In the rows, zero is written as 128.
Each row has a class, written as a number after it; each block has new classes, again numbered from 0 up.
[133 164 158 131 101 146 103 107 122 114 114 151 140 127  88 125 126 105
 127 104 113 127 124 128 143 155 115 123 127 159 139 101 120 150] -> 2
[138 150 110 116 118 142 114 104 113 127 133 105 128 137 130 137 139 128
 139  90 106 140 134 143 119 126 153 135 120 139 131 113  83 144] -> 2
[159  89 113 116 140 148 132 140 116 137 130 134 125 122 110 136 126 136
 139 127 125 133 124 137 121 112 124 139 144 140 128 125 117 127] -> 1
[107  83 136 124 161 129 160 133 139 130 133 105 113 125 134 109 116 134
 134 163 157 120 116 116 153 113 127 133 129  90 117 142 120 112] -> 1
[149 132 138 129 124 146 127 154 128 126 124 171 128  86  83 139 117  83
 117 119 127 114 121 123 144 148 101 114 154 147 122 114 132 131] -> 2
[137 145 119 129 139 138 105  93 132 123 123 131 145 146 114 128 119 125
 149 122 128 130 115 131 122 122 126 132 123 144 131 109 106 144] -> 2
[140 158 124 125  97 131  96 111 121 122 118 153 142 116 107 142 122 120
 127  88 123 137 130 133 116 142 132 123 131 155 131 106 133 145] -> 2
[206 116  72 130 134 139 139 206  95 132 115 122 133  85 133 139 252 154
 130  98  93 144 149 137  76 102 125 128 142 154 149 146 148 147] -> 0
[155 130 130 118 113 147 115 141 105 132 120 164 135  92  73 145 132 128
 136 108 103 128 131 140 134 129 134 120 155 165 132 106 156 140] -> 0
[173 113 118 138 169 140 134 151 114 136 121 144 140 104  92 119 137 178
 139 129 133 125 121 150  89 112 124 126 145 159 136 140 157 132] -> 0
[136 152 127 128 135 134 120 120 136 123 129 143 148 134 120 123 122 123
 133 130 136 124 115 123 117 133 115 126 126 156 120 112 127 125] -> 2
[154 138 105 131 143 139 128 131 106 133 126 113 144 127 129 125 132 155
 141 103 108 127 145 138  99 104 137 132 129 143 139 138 134 140] -> 0
[149 144 124 115 107 150 112 124 130 128 118 149 132 104  94 138 133 112
 133  97 112 123 131 133 132 141 116 126 138 157 134 103 120 143] -> 2
[169 123  97 138 159 130 135 144 103 133 126 131 145 120 121 125 135 145
 146 130 124 114 135 113 103 113 125 127 136 147 138 141 138 133] -> 0
[141 164 124 132 140 130 114 126 114 119 124 131 153 129 111 123 130 122
 130 117 129 128 133 120 130 136 113 113  97 154 136 129 131 141] -> 0
[152 141 128 137 121 128 122 151 139 131 116 135 124 100 107 138 124  89
 124 124 123 127 124 126 137 149  99 110 145 134 130 125  99 124] -> 0
[150  91 121 131 165 140 157 164 119 138 126 110 124 112 120 124 131 161
 145 151 135 124 126 125 127  99 130 131 142 132 131 143 145 120] -> 1
[142 129 132 130 135 153 132 124  96 132 128 140 136  96  68 133 136 131
 132 114 109 109 131 130 158 130 122 120 137 158 140 116 135 139] -> 1
[141 106 140 129 124 130 136 154 131 138 117 150 127  98 103 132 123 119
 108 135 128 121 121 126 135 137 119 121 142 125 130 130 137 124] -> 0
[156 110 114 120 163 142 135 115  96 136 133 104 121 124 104 137 129 171
 148 169 124 128 131 123 117 103 147 135 124 147 130 128 148 132] -> 1
[126 133 145 129  94 143 134 157 126 126 124 156 118  93 100 138 130  80
 110 119 113 123 147 121 168 161 105 110 144 137 134 107 144 127] -> 1
[155 167 137 138 118 143 119 141 116 123 120 138 139 114 116 124 133 122
 125 103 113 120 133 133 115 144 112 120 127 145 143 124 138 141] -> 0
[176 134  91 157 165 131 114  99 113 127 135 127 138 139 121 122 123 144
 149 122 135 140 119 123  93 109 130 137 126 151 120 124 118 136] -> 2

A new block, with new classes numbered from 0.
[155 139 125 126 132 108 131 137  92 136 130 131 155 125 126 126  89 127
 107 118 129 137 121 124 128 148 123 136 133 131 132 142 131 114] -> 1
[159 125 134 131 129  92 117 136 117 145 129 148 169 133 121 127 113 132
 112 127 126 138 117 125 106 128 104 135 131 140 135 134 119 123] -> 1
[108 125 132 142 136 111 140 139 157 144 128 132 123 132 138 129 130 132
 137 132 122 129 136 123  90 118 124 136 121 140 130 123 124 144] -> 0
[160 126 134 127 145 126 140 126 124 118 130 153 153 108 116 129 111 135
 137 150 126 120 109 125 132 144 157 126 132 134 123 131 139 133] -> 1
[145 124 134 122 135 118 129 121 119 114 136 144 156 126 125 137 144 130
 129 126 131 130 114 125 141 145 122 135 126 122 126 132 129 123] -> 1
[153 130 142 134 137 109 132 139 111 137 129 153 142 117 119 121 100 132
 127 144 124 130 109 123 105 156 143 132 130 138 135 135 133 139] -> 1
[123 145 140 135 135 120 120 133 150 149 126 148 119 126 127 117 128 133
 120 145 125 129 134 128 100 121 130 137 126 150 132 128 128 153] -> 0
[118 125 147 144 125  86 142 145 122 161 124 141 122 138 125 110  73 133
 121 135 121 138 125 117  73 162 141 137 124 150 147 125 132 147] -> 0
[113 119 129 139 126 110 161 141 131 131 122 124 130 124 137 130 121 131
 147 127 125 133 124 120 104 149 141 134 114 124 129 128 126 131] -> 0
[128 134 136 137 132  98 145 139 128 148 127 137 135 134 121 121 101 131
 123 121 126 137 127 131  86 133 131 147 125 128 134 129 126 139] -> 0
[127 127 137 145 133 102 117 149 151 147 131 152 145 136 134 119 155 135
 126 135 124 140 131 126  98 123 105 131 131 145 133 121 122 146] -> 0
[127 143 131 137 145 121 124 129 137 142 125 137 125 127 128 115 101 136
 126 135 126 132 135 131 101 105 128 126 129 145 129 129 130 139] -> 0
[124 135 129 134 153 113 149 135 130 129 138 128 134 123 136 130 102 136
 143 131 127 127 123 123 103 131 137 135 123 130 121 134 130 133] -> 0
[166 108 140 127 144 122 129 130 128 127 127 168 162 107 104 124 112 132
 143 153 124 120  97 125 128 152 155 126 109 133 124 138 132 138] -> 1
[131 106 149 131 128 109 107 132 154 148 133 158 131 134 124 113 145 134
 126 150 122 123 129 130  98 122 128 126 131 148 129 123 123 153] -> 1
